Below are the code and all the weights of a small trained network. Each question names an input and a target symbol and asks about switching units off, where a switched-off unit gives its printed mean instead of its output.

import numpy as np


def w(rows, s, z=0):
    codes = np.array(rows[::2]) - 128.0
    scale = np.full(codes.shape[1], s)
    scale[-1] = z or s
    return codes * scale


def f(y):
    return np.maximum(y, 0)


def softmax(a):
    e = np.exp(a - a.max(-1, keepdims=True))
    return e / e.sum(-1, keepdims=True)


def log_softmax(a):
    a = a - a.max(-1, keepdims=True)
    return a - np.log(np.exp(a).sum(-1, keepdims=True))


def net(x, mask):
    ids = ['Σβδζλμ'.index(c) for c in x.split()]
    T = len(ids)
    res = E[ids] + P[:T]
    r = res
    for j in range(2):
        rows = slice(3 * j, 3 * j + 3)
        q, k, v = (r @ M[0][rows].T for M in (Q, K, V))
        z = softmax(np.where(np.tri(T) > 0, q @ k.T / 3**0.5, -1e9)) @ v
        o = O[0][rows]
        res = res + np.where(mask[j], z, o[:, -1]) @ o[:, :-1]
    y = f(res @ A[0][:, :-1].T + A[0][:, -1])
    res = res + np.where(mask[2:10], y, B[0][:, -1]) @ B[0][:, :-1]
    return log_softmax(res[-1] @ U[:, :-1].T + U[:, -1])


Q, K, V, O, A, B = {}, {}, {}, {}, {}, {}
E = w([
[95,190,155,32,184,65],'Σ',
[108,99,82,100,114,26],'β',
[126,109,120,115,124,45],'δ',
[143,157,246,179,154,159],'ζ',
[217,104,141,114,76,202],'λ',
[171,74,116,222,161,80],'μ',
],0.013)
P = w([
[143,15,168,96,104,38],'0',
[205,160,76,193,121,80],'1',
[100,2,157,104,120,110],'2',
[211,173,93,198,149,134],'3',
[63,26,147,114,105,116],'4',
[181,165,77,174,158,173],'5',
[41,36,138,112,94,153],'6',
[164,199,108,140,158,158],'7',
[31,83,166,111,69,72],'8',
],0.0084)
Q[0] = w([
[33,77,178,129,109,111],'head 0',
[105,8,142,137,42,87],'head 0',
[93,85,135,152,177,84],'head 0',
[148,72,123,189,124,100],'head 1',
[183,101,125,206,111,182],'head 1',
[139,120,132,125,145,108],'head 1',
],0.012)
K[0] = w([
[25,212,196,28,77,188],'head 0',
[116,197,132,81,85,254],'head 0',
[76,192,142,134,160,169],'head 0',
[181,98,120,143,45,154],'head 1',
[133,86,153,226,124,153],'head 1',
[142,130,105,139,148,132],'head 1',
],0.0097)
V[0] = w([
[72,167,174,170,231,87],'head 0',
[98,171,80,2,143,34],'head 0',
[124,194,232,91,117,151],'head 0',
[115,74,121,125,73,54],'head 1',
[144,131,165,163,151,206],'head 1',
[100,221,159,35,152,121],'head 1',
],0.008)
O[0] = w([
[96,182,125,139,230,222,121],'head 0',
[175,59,49,119,116,254,49],'head 0',
[59,47,166,177,156,171,76],'head 0',
[69,142,150,93,159,194,190],'head 1',
[119,97,131,177,151,20,120],'head 1',
[156,83,126,201,126,178,1],'head 1',
],0.0084,0.0085)
A[0] = w([
[138,112,128,71,83,158,30],'neuron 0',
[139,176,199,95,57,87,174],'neuron 1',
[79,99,153,120,104,97,253],'neuron 2',
[144,100,130,93,106,111,206],'neuron 3',
[59,74,163,96,189,161,50],'neuron 4',
[121,147,136,55,89,137,32],'neuron 5',
[123,157,92,195,151,98,157],'neuron 6',
[94,2,186,102,76,102,26],'neuron 7',
],0.0091,0.0027)
B[0] = w([
[124,217,95,177,168,121,145],'neuron 0',
[165,85,62,168,158,130,252],'neuron 1',
[163,46,189,62,103,124,197],'neuron 2',
[192,77,121,98,138,148,167],'neuron 3',
[78,141,109,203,235,120,166],'neuron 4',
[117,225,132,170,153,97,155],'neuron 5',
[112,164,134,118,67,139,168],'neuron 6',
[2,187,109,128,37,159,198],'neuron 7',
],0.0082,0.012)
U = w([
[59,144,197,133,161,106,2],'Σ',
[126,132,130,86,131,151,69],'β',
[129,110,180,107,36,131,245],'δ',
[117,222,62,146,141,71,141],'ζ',
[255,11,173,55,202,108,250],'λ',
[114,43,29,188,162,133,78],'μ',
],0.0067,0.0032)

Each question gives the input, a string of symbols that net reads in full, and the target symbol t.
The units are the heads (3 rows each of Q, K, V and O) and the neurons (one row each of A and B). Each row of codes is followed by its name. A weight is (code - 128) times the scale printed after its matrix; where a second scale follows, it is the last column's (O, A, B and U).
mask holds one flag per unit, heads first, then neurons. A switched-off unit (its flag False) gives its mean, the last column of its rows in O or B, instead of its output. The means were averaged over made-up inputs and are rounded, as every weight is.
A unit's drop is (log p(t) with every unit on - log p(t) with that unit switched off) / (log p(t) with every unit on - log p(t) with every unit switched off).
The circuit of an input: a set's keep is (log p(t) with only the set's units on - log p(t) with every unit switched off) / (log p(t) with every unit on - log p(t) with every unit switched off). Starting from all 10 units, units are removed one at a time, each time the one whose removal leaves the highest keep (on an exact tie, the one counted first), for as long as the keep stays at least 0.8.
units of the circuit, in order: the units of the circuit, biggest drop first
k most important neurons: the k neurons with the biggest drops, biggest first
which heads matter: for each layer, one digit per head in row order, 1 if its drop is at least 0.15 and else 0, layers parted by /
drop when u is switched off: that unit's drop, to one decimal
input μ μ μ μ μ, target λ: units of the circuit, in order	[neuron 7; head 0; neuron 5]
input μ ζ μ ζ Σ, target μ: most important neuron	[neuron 4]
input ζ ζ μ μ μ δ λ β μ, target δ: 3 most important neurons	[neuron 7; neuron 2; neuron 4]
input λ μ Σ Σ λ Σ β, target μ: which heads matter	11
input Σ λ λ μ β, target δ: units of the circuit, in order	[neuron 7; head 0; neuron 2]
input μ μ μ λ μ λ λ λ δ, target δ: units of the circuit, in order	[neuron 7; head 0; neuron 2]
input λ Σ δ μ ζ μ β μ β, target Σ: units of the circuit, in order	[head 0; neuron 4; neuron 1]
input Σ μ μ μ β μ μ, target μ: 2 most important neurons	[neuron 4; neuron 2]
input λ λ λ β, target λ: units of the circuit, in order	[head 0; neuron 7; neuron 3]
input β λ λ λ, target λ: 2 most important neurons	[neuron 7; neuron 3]
input μ μ μ ζ μ λ, target ζ: drop when neuron 4 is switched off	-0.1
input Σ μ δ, target μ: drop when neuron 0 is switched off	0.0
input μ ζ β, target Σ: drop when neuron 1 is switched off	0.1
